Nearest point in the smallest flat space through zero that holds the last named rows
Dop (3 x 26)
[[ -2 -11   0 -25 -14  19 -25  14  -7 -15  34 -10  -3  17 -13   0  -2  17
    3 -20 -37 -13 -12  25   6   1]
 [ -4   3   6   7   5 -18   9 -16  11  -1 -10   0   6   0  37  -9   9  -7
    4   8  19   6   0  -9  -3  -3]
 [ -8  20  -7  -5  24  -3  14   9  -9  35   7   6  19  -2   4 -17   0 -17
  -24   8  31  -3  14   9 -28   5]]
New rows
[-10   0  -7  14   0  14   2  -1  -5  14  19  -9   0  14  -8  -4   4 -15
 -14  -5   1 -12  -3   6 -18  -9] -> [-3  5 -3 -8  6  5 -1  8 -6 10 11  0  6  3 -5 -6 -1 -2 -9 -2  2 -4  3 10
 -9  2]
[ -1   4  -7   6  -9  12 -20 -11   3  -5 -11 -11   2   8   8 -15  21  11
  17   4 -15  -3  14  10  -8   5] -> [-1 -4  3 -4 -4 -1 -5 -3  3 -8  5 -3  0  5 10 -2  3  4  5 -3 -6 -1 -5  3
  3 -1]

sase (4 x 26)
[[-22  -7 -14  10 -14   2  -1  -1   3 -28 -21 -32 -10  17  32  12   5   3
   24  27 -21 -16  12 -20  -2  15]
 [-31 -16 -27 -39  -6   7  -3 -15  -7  18  10   2  10  23 -31  -7   0   3
  -19   0 -30  -5   3 -13 -18  -6]
 [ 12  14  12  10   4   5   4  19   5   1 -12   5  -4  -2  -6 -14  -1   0
    8  -4  17   1  -8  11   7  -1]
 [  8  -2  11 -12  -2   4   1   9  -2  15  16  12  13  -5 -20 -43  26   1
  -13  -8  -4  21 -13  13 -17  -4]]
New rows
[-19 -15   0 -16  -4   4  -8 -13 -12   4   5 -18   2   3   4  -9  11   3
 -12  10 -13   6  -2   0 -13  11] -> [-12 -12  -8 -11  -8   0  -2  -9  -4  -1   9  -7   6   5   2  -8  14   2
  -5   7 -20   4   3  -7 -14   3]
[ 11  12   4  -5  15   8  12   9  13 -22  14   1  -1 -11   1   3  16 -13
   4  -3  10   0  14  -9   5   1] -> [ 8  2  7  8  1 -2  0  2  1 -3  1  0 -1 -7  7  0  2 -1  3 -1  6  3 -1  4
  3  1]

zaku (3 x 26)
[[-22  27   9  27  13  -8  12  17   8   5  16  25 -19  14  10 -39  13  -8
   -5  20 -11 -10 -12  -9   8 -13]
 [-12  12   8  10   4   3   6   8   0  13   9  15  -8   9   9 -22   9  -9
   -5   7  -7  -9  -7  -7   1  -7]
 [-14  10   6  17   2 -12  31  28 -13  20   2  21 -28   2  21 -50  10 -22
    2  17   0  -6 -15  -1  -3   2]]
New rows
[-10  -8  17  28 -13  -3   3  23   2  23  -9  -6  33  34 -10  -6   6   0
   0   1 -21 -10  -8  -5 -13   0] -> [-6  5  7  1  0  9 -2  0 -1 13  6  8  1  7  5 -8  6 -6 -6 -1 -6 -8 -3 -6
 -1 -5]
[-19  15   6  11   4 -15 -12  16  -7   1   3   3 -17   6   8 -28   9   1
   6  18 -20  -9 -12   8  -1  12] -> [-10  12   3  15   6  -9  11  12   2   1   5  12 -14   4   6 -23   5  -5
   0  12  -3  -3  -7  -2   4  -4]

Vobef (2 x 26)
[[ 16  -4  -6  -1   4   7   5  16 -14 -14   2 -26  -8  17  27 -12   6  -1
    9   8 -19 -34  32  -5  -2  -5]
 [-19   8   8   1  -3  -3 -12 -22  17  14  -4  29   5 -23 -26  18 -10  -9
   -2 -16  17  40 -41   6   4   9]]
New rows
[ 17 -28   7  12   3  13   3 -12 -15  -6   3 -13 -24   4   8 -10  -2 -13
   3   1  -3 -32  14  -4  -2   2] -> [  9  -1  -3  -1   3   6   0   7  -7  -9   0 -15  -6   8  17  -5   2  -5
   9   1 -13 -18  16  -3   0  -1]
[ -6  -8  -7 -13  -2 -15  19   8  -5   4  13   2   2  19  -7  -2  17  33
  -6  16  11  -3  22  11  -4 -16] -> [  4  -9  -4   0  -3 -12  16  11  -4   3   5  -2   9  11  -9 -12   9  25
 -20  18   9  -7  15  -1  -5  -9]

sug (3 x 26)
[[ -3 -23 -20  24   1  -5 -30 -31  29 -16   1  -9 -11   0   4  24  23 -26
  -12   0  10  -9 -28   1  12  29]
 [  2  24  -8  13 -36 -13   1  26 -13  13  26  23  -8 -12 -22   0   3  -8
   -1   6  19 -22  32  -4  32 -14]
 [ 11  -4   3  19 -12   7  20  -4  11  -4  12  -9 -14   8  -6  14   0  -4
    7   5  13  -5   5   0  13  11]]
New rows
[-13   3  -1  -6  -2  -6  -5  23 -18  -9  18   9  15 -10 -19 -11 -13   3
 -20   4  -6 -17  23   5   5 -13] -> [ -4  15  -2  -7 -10  -9  -6  17 -15  10   5  16   5  -9  -7 -10  -2   2
  -2   0   0  -6  15  -2   6 -15]
[  6   1  15 -16  17  16  20  12  -3   8   6 -13   3   8   0  -6 -22   7
  11  -5  -1  14  15  10 -10  -7] -> [  6   3  16 -10   6  11  27   7  -7   3  -4  -7   3   8   2  -7 -14  16
  11   0  -6  11   8   1 -12  -7]

namas (5 x 26)
[[  2 -10  14  -1   0  -5  24   7   5   0  10  14   3  -6   1   3  -7  10
    7  -4   2  -4   8  -4  18  -2]
 [  2  -7  10  -3  10 -17  10  20  18   2   8  -4   9 -12  -2   1 -12  11
   16   7  16  13   4  -6  15   1]
 [ -8   4  21   0  -1 -38  31  16  27   4   6   2  -7 -18   6   4 -19   6
   -6   6  12 -30  11 -18   9  -8]
 [-21 -19  25  22   1  -9  30   1 -11 -14  11  11  10   0   7   8 -13  21
    9   0  -4  -1   4  10  10  -8]
 [ 15 -11   0  -8   6  15   5  10   1   0   7   7   9  -4  -7   1   1   5
   19  -5   4  25   1   1  18   6]]
New rows
[  5 -10   8 -25   2   2 -12  14  17   3  -3   7 -20 -10   3  34  -4   2
 -16 -23  12   4   9 -22  12 -16] -> [ 14   5   0 -13  -1  -1  11  10  15   6   1   4  -6 -11  -4   1  -2  -6
   0  -4   5  -6   4 -13   9   2]
[-18 -11  11  11 -13 -19  11 -11  -1   3   7  13   5 -19  -5  -7  -7  24
   1   9 -12   3  11   2   4   2] -> [-13 -11  14   9   1 -14  13  -1  -2  -2   8   7   7   3   6   0  -7  15
   2   3   1  -7   6   4   7  -5]

vuma (3 x 26)
[[ 38 -32   6 -20  -3  -5   6  13   5  17 -13  12   7   9 -10   8 -18   2
   20  -2  -7  26  -5 -17 -26 -29]
 [ 16   8  -8  -6  -5  -6   1  25  -2 -12 -18  -4 -16  16 -30 -13   6 -16
  -19 -19   5   2  -7  -8 -13 -12]
 [  6 -23 -11   3  21   7  -5   6  -1 -18 -24  -6   1  -3 -26   0  22  -6
    3 -21   5   2   9 -18 -34  -6]]
New rows
[ -7  15  20 -34   8   0  -6   3   7  18  14   2  24   7  18   9 -14  15
  25   1  -4  27  19  14   9 -15] -> [  7  -8  10  -7  -7  -2   4  -7   3  19  11   9   9  -2  18   9 -18  10
  15  15  -7   9  -2   3   7  -5]
[ 20 -18  13   6 -21  -2   0  30  -3   0  -2   5 -17  20   9 -23  -8   5
 -14 -10   3  -1  15  -6 -19 -10] -> [ 17   0   0  -9  -7  -6   3  15   1   2  -8   2  -6  11 -13  -4  -6  -6
  -5  -6   0   8  -7  -5  -7 -13]
[ 32   6  -7   8  -4  -8   6   0   1  18   1   3  11  -1 -14 -11 -15  -7
 -14  -6 -26 -24   1 -39 -29   0] -> [ 14  -7  -1  -7  -2  -3   2  10   1   1  -9   2  -3   7 -11  -1  -3  -4
   0  -6   0   7  -3  -7 -11 -11]

gen (4 x 26)
[[  7   1   5   4   4 -19   7 -23   9  -1  -3   4  -8   5 -10   6 -12  -1
   -5   7  -3  -1   5   4  22   7]
 [ 11   7 -15   6   9 -11  -2   2  -6  -4  18   5 -20  -8   6 -13  -2  -6
   11  19  15 -10  10  -6  -4  -3]
 [ 20   8  -7  10  15 -11   4  -8  14   3   4  15 -18   3  -2 -10  -9 -17
   10  19  17 -16  22  -8   3  16]
 [ 18   9   1  30  24  -6  19  -1  40   3 -15  24  -2   3 -15  -7  -8 -20
    4  14   8 -17  29   2   0  40]]
New rows
[ -6 -10  11   0 -16   4 -14  -4   0   6  -2   4   4  -3  17  19   2 -13
 -14  20   1   3   3 -24  -1  11] -> [ 3 -2  4 -9 -3  6 -5 -4  0  6 -4  0  1  8  2  2 -1 -5  1 -4  3 -1  1 -6
  1  0]
[  1  10  -6  15  25   2   7  23  10 -20  -2   0  15 -12   4  -9   4   0
  -2  11 -13 -20   3  13 -16  21] -> [ -3   5  -7  26  13   2  12  22  13  -8  -1   7   7 -15  -5  -9   7   0
   2   6  -2  -4   6   9 -16  14]

bod (2 x 26)
[[  9 -17  27  11  -9  -4  -6   2  13   9  18 -28 -16 -11  -5  16  -1 -14
  -15  -3 -16  18  -6   4   1  25]
 [  8 -12  19   9  -9   0  -6   2   7   5  13 -13 -13 -10   4  15  -5  -9
  -11   0  -9  14  -1   2   3  11]]
New rows
[ 13  -1   2  13   4   8   8  -2  23 -14  10  -1 -25 -15   6  29   5   3
 -13  13  -3 -14  -1   7  -2   5] -> [ 6 -7 11  6 -7  2 -5  2  3  2  8 -3 -8 -7  7 11 -6 -5 -6  1 -4  9  1  1
  3  2]
[ -6   8 -21  -8   6  18  12   6 -22 -17   3  11  14  15  -6 -11  10  10
   4  19  10 -21  -8   0  12 -11] -> [ -7  12 -18  -8   8   1   5  -2  -8  -5 -12  15  12   9  -1 -13   3   9
  10   1  10 -13   2  -2  -2 -13]
